<63>: [139 100 137 106  98 140 188 185 112 159  67  97  83 194  58 201 119 159
 129 124  97 147 147 133  82 156 124 193 109 143 123 170 125  60 102 145
 130 116 106 155 108 109 108 111 118 167 109]
<108>: [139 100 137 106  98 140 188 185 112 159  67  97  83 194  58 201 119 159
 129 124  97 147 147 133  82 156 124 193 109 143 123 134 125  60  90 169
 153 135  93 163 147 116 127 100 138 106 104]
<45>: [161 109 145 108 110 135 146 150 111 168  96 114 110 143 101 146 131 115
 135 126 130 128 138 149 105 152 132 156 120 111 124 116 122  97  99 146
 133 117 103 156 105 110 109 106 119 155 108]
after: [169] | [153]
after: [128] | [138]
after: [161] | [109]

<139>: [127 128 116 110 134 110 123]
<119>: [111 142 126 134 128 109 130]
<76>: [118 135 123 139 132 110 134]
<126>: [209 150 131 137 169 114 134]
<80>: [ 68 139 165  89 137 129 109]
<96>: [111 142 126 123 128 109 130]
after: [68] | [139]
after: [169] | [114]
after: [165] | [89]

<121>: [136 124 120 152 143 175 174 115 125 111 163 148 139 123 134]
<178>: [122 153  97 126 131 142 113 114 101 133 110 144 136 116  98]
<89>: [148 138  97 157 128 151 164 121 116 127 119 124 161 144 114]
<66>: [145 142  75 151 112 122 160 133 129 140  93 106 189 150 103]
<106>: [128 178 119 134 160 158 144 148  84 153 120 177 126 102 147]
<114>: [123 148 116 120 113 112 124 140  78 116 101 116 142 129 121]
<93>: [128 178 119 134 160 158 144 148  84  91 132  85 196 163  91]
<105>: [132 127 168 142 128 155 153 131 112  77 143 131 116 130 147]
after: [152] | [143]
after: [150] | [103]
after: [77] | [143]

<7>: [116 110 110 189 124  82]
<85>: [176 168 168  76 138 122]
<67>: [164 206 206 114 147 122]
<149>: [164 149 149  95 133  95]
<82>: [164 206 206 133 147 122]
<168>: [152 130 130 151 128  55]
<183>: [104 110 110 189 124 108]
<154>: [116  91  91 170 119  82]
<172>: [164 149 149  95 133 108]
<38>: [128 168 168 133 138 162]
after: [152] | [130]
after: [114] | [147]

<130>: [146  93 164 112 170]
<74>: [140 111  88 104 145]
<14>: [102  98  93 116 140]
<49>: [140 111  88 104 128]
<78>: [107 159  73 156 141]
<36>: [120  94 114 154 180]
<115>: [115 186 127 162 111]
<72>: [115 186  75 131 133]
after: [112] | [170]
after: [114] | [154]
after: [120] | [94]
after: [146] | [93]

<123>: [ 99 128 138  96]
<51>: [ 99  95 137 119]
<125>: [129 126 139 150]
after: [126] | [139]
after: [129] | [126]
after: [128] | [138]
after: [138] | [96]
after: [137] | [119]

<208>: [101  93 110 102 113 163]
<23>: [124 140 140 100 134 140]
<198>: [ 96 106 120 145 136 110]
<46>: [185 148  86 137 117 124]
<156>: [143 143 149 103 142 162]
<188>: [120 160 209 108 138 134]
<54>: [ 86 121 177 109 136 142]
<165>: [150 137 117 168 107 173]
<214>: [115 129 141 132 100 106]
<69>: [137 126 106 141 127 117]
<118>: [123 130 151  99 134 125]
<88>: [124 135 168  81 174 181]
after: [148] | [86]
after: [151] | [99]
which: [143 143 149 103 142 162] | <156>
after: [103] | [142]
after: [130] | [151]
after: [129] | [141]
after: [115] | [129]

<90>: [133 107 114 104 159 145 155 118 121 107 149 135 139 115 114 108 131 106
 143 127 108 119 130 129 120 129 122 102 105 134 128 133 121 105 123 104
 122 118 100  76 143 150 125  93 123 130]
<6>: [150  96 129 116 129 134 166 120 121 147 127 129 104 122 124 121 124 141
  86 139 182 114 158 105 132 120 145 116 112 159 153 104 114 145 131 159
 117  93 119 110 132 122 150 104 149  92]
<21>: [126 160 132 137 115 148 106 124 161 148 117 105 105 127 123 116 119 138
 137 177 143 112 140 135 128 127 134 118 148 146 118 155 126 123 152 139
 126 130 145 152 121  93 133 159 126 138]
<111>: [119 130 116 116 120 135 116 130 136 125 127 118 137 132 121 157 133  99
 129 142 125 143 139 135 124 128 134 130 126 121  96 133 126 122 139 126
  88 123 141 136 137 140 133 133 110 127]
<169>: [123 162 141 167 115 168 126 138 130 122 155 118  96 117 178  91 118 126
 150 133 144 121 137 126 127 118  95 114 135 151 149 165 157 155 140 109
 126 146 142 153  99  95 135 154 123 167]
<133>: [123 143 149 150  94 118 141 125 181 131 107 128 157 137 142 106 102 147
 117 157 113 117 115 120 125 175 123 112 135 128 100 129 186 123 132 126
 114 149 120 102 145 103 100 134 149 131]
<37>: [124 132 144 133 116 105 152 131 131 134 112 121 123 127 132 124 142 133
 108 136 137 112 121 119 130 139 136 142 139 117 133 119 112 141 123 136
 144 119 149 113 130 154 133 112 128 122]
which: [124 132 144 133 116 105 152 131 131 134 112 121 123 127 132 124 142 133
 108 136 137 112 121 119 130 139 136 142 139 117 133 119 112 141 123 136
 144 119 149 113 130 154 133 112 128 122] | <37>
after: [178] | [91]
after: [160] | [132]
which: [126 160 132 137 115 148 106 124 161 148 117 105 105 127 123 116 119 138
 137 177 143 112 140 135 128 127 134 118 148 146 118 155 126 123 152 139
 126 130 145 152 121  93 133 159 126 138] | <21>
which: [133 107 114 104 159 145 155 118 121 107 149 135 139 115 114 108 131 106
 143 127 108 119 130 129 120 129 122 102 105 134 128 133 121 105 123 104
 122 118 100  76 143 150 125  93 123 130] | <90>
which: [123 143 149 150  94 118 141 125 181 131 107 128 157 137 142 106 102 147
 117 157 113 117 115 120 125 175 123 112 135 128 100 129 186 123 132 126
 114 149 120 102 145 103 100 134 149 131] | <133>

<107>: [158  84 192 129]
<103>: [125  66  85  65]
<52>: [136  61  68 150]
<20>: [66 70 83 65]
<8>: [125  62  85 201]
<39>: [111 123 111  70]
<186>: [120 181 193 161]
<4>: [140 133  86  76]
<61>: [91 61 64 92]
after: [123] | [111]
after: [133] | [86]
after: [158] | [84]
after: [84] | [192]

<59>: [189 131 176  91 135 100 183 129 115 129]
<206>: [100 153  88  98 113 117 117 183 191 122]
<91>: [140  95 105 102  93 170 144 156 185  90]
<159>: [190 110 122  85 146  93 132  79 107 161]
<170>: [162  78 113 133 146  99 102  68 117 174]
<187>: [ 90 167 102 111 116 101 114 176 187 122]
<117>: [163  95 179 119 101 146 180 138 159  87]
<135>: [ 73 183 130 131 116  89 101 141 173 107]
<98>: [ 96 158 112 159 150 176 114 138  56 137]
<112>: [121  75 130 116 155 117 109 116 107 189]
<144>: [152  86 149 116  91 163 166 143 174  84]
<34>: [149  88 127 111  91 171 155 149 180  82]
after: [112] | [159]
after: [115] | [129]

<24>: [137 132 129 203 117 168 104 119]
<42>: [119 143 177 117 112 134 105 125]
<94>: [139 153  77 102  65 144 111 128]
<71>: [102 143 129 113 167 107 145  88]
<5>: [ 94 170 166 141 108 107 111 159]
<47>: [140 178 130 141 135 115 122 101]
<199>: [129 112 129 141 132 118 170 137]
<177>: [128 136  94 142 155 134 136 113]
<153>: [ 65 111 184 138 119 171  80 176]
<48>: [128 127 129 130 128 128 127 128]
after: [203] | [117]
after: [118] | [170]
after: [80] | [176]
which: [ 65 111 184 138 119 171  80 176] | <153>
after: [167] | [107]
after: [142] | [155]
after: [178] | [130]

<155>: [181 132 137 108 142 164 117]
<30>: [138 129 177 105  92  79 158]
<77>: [ 83 151 154  94  71 155 105]
<161>: [133 177 129 157 116  72 119]
<13>: [163 100 102 171 110 108 133]
<146>: [143  89 161 151  75  93  97]
<18>: [163 100 102 171  91  77 163]
<58>: [ 93 132 178  94 146 162  74]
which: [163 100 102 171 110 108 133] | <13>
after: [83] | [151]
after: [155] | [105]
after: [138] | [129]
after: [77] | [163]
which: [ 83 151 154  94  71 155 105] | <77>

<79>: [170 162  67  94]
<129>: [140 169 120  68]
<27>: [126 143 112 129]
after: [170] | [162]
after: [67] | [94]
after: [140] | [169]
after: [126] | [143]
after: [169] | [120]

<55>: [152  69 135  63 103 127 145  99 147]
<171>: [ 98 168 138 174 128  91 158 120  82]
<179>: [ 89  92 136 149 107 129  94 127 178]
<17>: [177 123 151 141 161 130 102 188 126]
<102>: [148 168 142 159 184  99 145 178 112]
<35>: [125  75 145 130 128 121 141 104 185]
<176>: [151 129 143 130 140  87 110 195  95]
<11>: [146 181 121 124 163 175 173 156 124]
<28>: [179  50 126 124 130 111 132 130 175]
after: [174] | [128]
after: [125] | [75]
after: [92] | [136]
after: [138] | [174]

<101>: [ 84 200 126 131 201 189 158 185]
<64>: [184  95 126 131 104 189 158 185]
<70>: [ 85  95 126  84 201 189 158 185]
which: [ 84 200 126 131 201 189 158 185] | <101>
after: [85] | [95]
which: [ 85  95 126  84 201 189 158 185] | <70>

<184>: [114 146 146 118 128 113 140 165 177 124]
<181>: [183 109 133 123 116 127  88 127 148 153]
<10>: [140 129 156 117 122 119 130 152 189 130]
<142>: [ 98 154 100 108 130 112 135 171  97 143]
<128>: [ 94 112 139  95 113 133 174 132 155 134]
<97>: [104 147  96 104 129 116 130 167  86 149]
<122>: [ 79 106 119 108 147 134 164 142 131 108]
<162>: [ 92 119 112 127 164 142 146 144  94 101]
<196>: [166 138 141 143 120 149 130  87  97 138]
<2>: [141 146 152  98  91 142 151 130 138 168]
<132>: [150 155 154 102  94 145 141 134 130 170]
which: [166 138 141 143 120 149 130  87  97 138] | <196>
after: [120] | [149]

<53>: [ 98 116 102 100  97  85 129 145  98 145 150 186 104  88 104]
<73>: [118 140 117 100  97 146 112 153 158 122 155 128 160 117 122]
<147>: [128 128  84 112  74 164 128 176 156  96 103  85 128 103  81]
<31>: [ 98 122 118 162  79 138 161 160 158 116  60 123 122  82  75]
<92>: [107 110  85  86  75 112 121 139  90 131  54 104 136 128 107]
after: [123] | [122]
after: [138] | [161]
after: [155] | [128]
after: [84] | [112]

<110>: [123 149 132 115 114 149 122 129 114 127  86 105 134 129 101 153 112 106
 126  94]
<166>: [122 135  93 129 173 143 128 112 126 112 142 164 109 134 134 115 122  86
 137 129]
<137>: [130 148  98  93 172  83 125 124 106  89 160 120 127 116  95 126 120  63
 169 146]
<150>: [131 111 131 171 136 120 144 122 163 128 143 105 153 130 137 125  79 113
 151 104]
<152>: [122 135  93 129 173 143 128 130 126 126 142 164 109 134 134 169 122  86
 137 129]
<100>: [123 121 132 115 114 149 122 129 114 127  86 105 134 129 101 153 112 106
 126 110]
<131>: [125  98 155  86 148 184  87 126 164 126 119 155 136 142 153 158  78 139
 121 161]
after: [95] | [126]
after: [113] | [151]
which: [131 111 131 171 136 120 144 122 163 128 143 105 153 130 137 125  79 113
 151 104] | <150>
after: [184] | [87]
after: [158] | [78]

<16>: [ 86  85  90 139 154 121 129  95 116 125 131  83 116 102 127 132 149 105
  96 101 126 150  98  95 130 129]
<81>: [136 116 106 125 129 114 116 137 117 144 118 124 105  94 139 132 115 114
 102 111 119 143  96 108 125 123]
<86>: [ 53  93  89 127 138 116 138  76 113 110 130  60 121 121 122 123 179 151
 112 124 146 143 160  83 141 110]
<41>: [ 86  85  90 139 154 121 129  95 116 125 131  83 116 105 127 132 149 120
  96 101 126 150 126  95 130 129]
<136>: [148 180 146 101  80 131 141 130 134 119 105 105 138 124 127 112 136 183
 143 174 169  84 203 150 105 107]
after: [89] | [127]
after: [76] | [113]

<19>: [ 68 147 188 121 189 125 141 123 142 121 103]
<40>: [155 155 101 138 180 120 174 139  94 105 146]
<174>: [ 66 179 153 122 119 127 128 116 122  90 150]
<33>: [160 120 139 123  79 115  83 122  98 168 137]
<127>: [145 162 101 135 175 117 175 133  92  96 146]
<50>: [124  95 179 118 129 111 165 137 136 170  78]
<57>: [167 108 154 121  65 105  89 127 100 185 129]
<15>: [167 101 158 120  65 104 100 129 105 188 122]
<22>: [141  93 172 118 173 107 156 136 130 180  81]
<124>: [168 106 155 120  65 104  92 127 102 186 127]
after: [172] | [118]
after: [115] | [83]

<68>: [122 120 128 131 120 130 134 126 141 128 138 134 128 112 128 128 134 145
 137 104 125 122 123 132 141 106 143 121 132 110 139]
<32>: [146 165 121 115 131 130 104  78 122 138  59 148 108 103 138 140 143 148
  98 165 132 128 102 163 145 140 149 105 140 158 102]
<84>: [122 120 128 131 120 130 137 126 141 128 138 134 128 112 128 128 134 145
 137 104 125 110 133 118 105 152 123 131  95 157 119]
<44>: [126 129 126 129 129 129 128 128 129 128 128 128 129 130 128 127 129 130
 131 129 129 129 127 126 127 126 119 128 128 130 127]
which: [126 129 126 129 129 129 128 128 129 128 128 128 129 130 128 127 129 130
 131 129 129 129 127 126 127 126 119 128 128 130 127] | <44>
after: [157] | [119]
which: [122 120 128 131 120 130 137 126 141 128 138 134 128 112 128 128 134 145
 137 104 125 110 133 118 105 152 123 131  95 157 119] | <84>

<104>: [109 144 183 116 135]
<12>: [ 88 111 110 126 135]
<3>: [113 129 187 126 120]
<56>: [134 143 156 167 101]
<26>: [146 132 103 111 148]
<141>: [127  99  98 152 102]
after: [99] | [98]
after: [167] | [101]
after: [144] | [183]
after: [110] | [126]

<87>: [113 118 126 133 131 149 124 137]
<158>: [129  86 135 123 116 143 118  98]
<113>: [133 122  97 139 105 124 130 146]
<145>: [125 120 101 102 120 111 118 103]
<160>: [126 121 148 153 128 131 136  86]
<194>: [137 159 124 124 112 137 126  84]
<182>: [122 114 114 110 126 146 133 159]
<60>: [122 114 114 110 126 146 133 130]
<164>: [113 118 126  88 131 149 124 137]
<185>: [134 116 113 118 123 111 120 191]
which: [129  86 135 123 116 143 118  98] | <158>
after: [128] | [131]

